Here is a tiny trained network, its code and every weight. The questions are about switching its units off for an input and a target symbol, where a switched-off unit gives its printed mean instead of its output.

import numpy as np


def w(rows, s, z=0):
    codes = np.array(rows[::2]) - 128.0
    scale = np.full(codes.shape[1], s)
    scale[-1] = z or s
    return codes * scale


def norm(h):
    return h / np.sqrt((h * h).mean(-1, keepdims=True) + 1e-5)


def softmax(a):
    e = np.exp(a - a.max(-1, keepdims=True))
    return e / e.sum(-1, keepdims=True)


def log_softmax(a):
    a = a - a.max(-1, keepdims=True)
    return a - np.log(np.exp(a).sum(-1, keepdims=True))


def net(x, mask):
    ids = ['ΓΛΞβζτ'.index(c) for c in x.split()]
    T = len(ids)
    res = E[ids] + P[:T]
    u = 0
    for l in range(2):
        r = norm(res)
        for j in range(3):
            rows = slice(2 * j, 2 * j + 2)
            q, k, v = (r @ M[l][rows].T for M in (Q, K, V))
            z = softmax(np.where(np.tri(T) > 0, q @ k.T / 2**0.5, -1e9)) @ v
            o = O[l][rows]
            res = res + np.where(mask[u + j], z, o[:, -1]) @ o[:, :-1]
        u += 3
    return log_softmax(norm(res)[-1] @ U[:, :-1].T + U[:, -1])


Q, K, V, O = {}, {}, {}, {}
E = w([
[137,250,118,205,125],'Γ',
[116,173,85,122,207],'Λ',
[108,118,106,192,169],'Ξ',
[169,116,211,123,178],'β',
[112,110,124,128,156],'ζ',
[65,176,108,113,170],'τ',
],0.022)
P = w([
[17,76,27,101,74],'0',
[224,93,74,243,254],'1',
[155,153,143,186,195],'2',
[153,156,144,172,179],'3',
[174,151,155,157,168],'4',
[199,133,164,119,162],'5',
],0.0094)
Q[0] = w([
[68,43,17,147,109],'L0H0',
[150,186,164,105,44],'L0H0',
[190,146,85,128,222],'L0H1',
[205,121,173,130,168],'L0H1',
[198,74,156,137,255],'L0H2',
[174,90,105,139,26],'L0H2',
],0.0097)
K[0] = w([
[147,242,116,167,183],'L0H0',
[153,124,115,74,118],'L0H0',
[104,79,155,114,49],'L0H1',
[119,108,121,192,100],'L0H1',
[106,90,122,7,168],'L0H2',
[79,186,120,168,156],'L0H2',
],0.015)
V[0] = w([
[143,142,245,112,225],'L0H0',
[104,147,136,96,151],'L0H0',
[189,179,99,117,119],'L0H1',
[82,121,44,139,59],'L0H1',
[201,183,175,131,72],'L0H2',
[111,87,164,78,204],'L0H2',
],0.012)
O[0] = w([
[254,108,151,146,133,112],'L0H0',
[102,139,83,91,109,130],'L0H0',
[131,137,28,25,145,97],'L0H1',
[22,69,130,106,26,228],'L0H1',
[136,19,243,171,30,2],'L0H2',
[89,179,70,229,191,164],'L0H2',
],0.0074,0.0072)
Q[1] = w([
[170,177,161,248,89],'L1H0',
[153,57,107,59,76],'L1H0',
[96,84,114,105,86],'L1H1',
[99,103,59,100,124],'L1H1',
[111,25,165,49,117],'L1H2',
[103,197,144,152,73],'L1H2',
],0.014)
K[1] = w([
[177,117,249,146,124],'L1H0',
[123,204,31,160,70],'L1H0',
[190,111,134,80,183],'L1H1',
[151,110,104,163,169],'L1H1',
[35,155,139,109,134],'L1H2',
[160,120,89,191,141],'L1H2',
],0.013)
V[1] = w([
[145,188,138,171,91],'L1H0',
[138,6,207,151,149],'L1H0',
[80,162,136,98,85],'L1H1',
[109,187,129,160,140],'L1H1',
[95,79,112,77,102],'L1H2',
[91,112,104,212,220],'L1H2',
],0.013)
O[1] = w([
[177,94,239,94,198,153],'L1H0',
[165,205,126,217,2,42],'L1H0',
[163,32,10,80,75,184],'L1H1',
[66,137,133,77,180,200],'L1H1',
[120,193,67,167,132,67],'L1H2',
[100,25,126,93,77,250],'L1H2',
],0.0086,0.013)
U = w([
[61,177,40,104,218,211],'Γ',
[60,134,210,150,110,122],'Λ',
[219,94,67,135,133,108],'Ξ',
[163,2,207,39,177,129],'β',
[163,148,130,89,201,1],'ζ',
[117,197,209,165,238,99],'τ',
],0.0071,0.0034)

Each question gives the input, a string of symbols that net reads in full, and the target symbol t.
The units are the heads (2 rows each of Q, K, V and O). Each row of codes is followed by its name. A weight is (code - 128) times the scale printed after its matrix; where a second scale follows, it is the last column's (O and U).
mask holds one flag per head, layer by layer. A switched-off head (its flag False) gives its mean, the last column of its rows in O, instead of its output. The means were averaged over made-up inputs and are rounded, as every weight is.
A unit's drop is (log p(t) with every unit on - log p(t) with that unit switched off) / (log p(t) with every unit on - log p(t) with every unit switched off).
The circuit of an input: a set's keep is (log p(t) with only the set's units on - log p(t) with every unit switched off) / (log p(t) with every unit on - log p(t) with every unit switched off). Starting from all 6 units, units are removed one at a time, each time the one whose removal leaves the highest keep (on an exact tie, the one counted first), for as long as the keep stays at least 0.8.
circuit, biggest first: the units of the circuit, biggest drop first
unit that matters most: the unit with the biggest drop
which heads matter: for each layer, one digit per head in row order, 1 if its drop is at least 0.15 and else 0, layers parted by /
drop of u: that unit's drop, to one decimal
input Ξ Γ β τ, target Λ: circuit, biggest first -> [L0H2, L1H0]
input Ξ Γ Γ β Γ Ξ, target Λ: unit that matters most -> L1H0
input β β Γ Γ β, target τ: which heads matter -> 000 / 010
input Γ β Γ, target Ξ: circuit, biggest first -> [L1H0, L0H0]
input Ξ Γ Γ, target β: which heads matter -> 001 / 100
input β τ ζ, target τ: circuit, biggest first -> [L1H1, L0H1]
input Γ β ζ ζ Ξ, target Ξ: circuit, biggest first -> [L1H0, L0H0]
input Ξ β ζ β Γ β, target Λ: which heads matter -> 000 / 100
input Γ Γ τ Γ, target β: which heads matter -> 001 / 000
input Γ Γ Γ β τ, target Ξ: which heads matter -> 111 / 110
input ζ Γ ζ β, target Γ: which heads matter -> 101 / 000
input Γ Γ β ζ ζ Λ, target Ξ: which heads matter -> 101 / 100
input β Ξ Ξ, target τ: which heads matter -> 010 / 010
input β Ξ Γ Ξ ζ, target τ: unit that matters most -> L1H1
input Ξ β Ξ ζ, target Λ: circuit, biggest first -> [L1H0, L0H1]
input Ξ Ξ β τ, target Λ: circuit, biggest first -> [L1H0, L0H2]
input Γ β Γ Γ ζ, target Ξ: drop of L0H2 -> 0.9
input β Γ Γ ζ Γ τ, target τ: drop of L1H1 -> 0.3
input β Γ Γ, target τ: drop of L0H1 -> 0.2
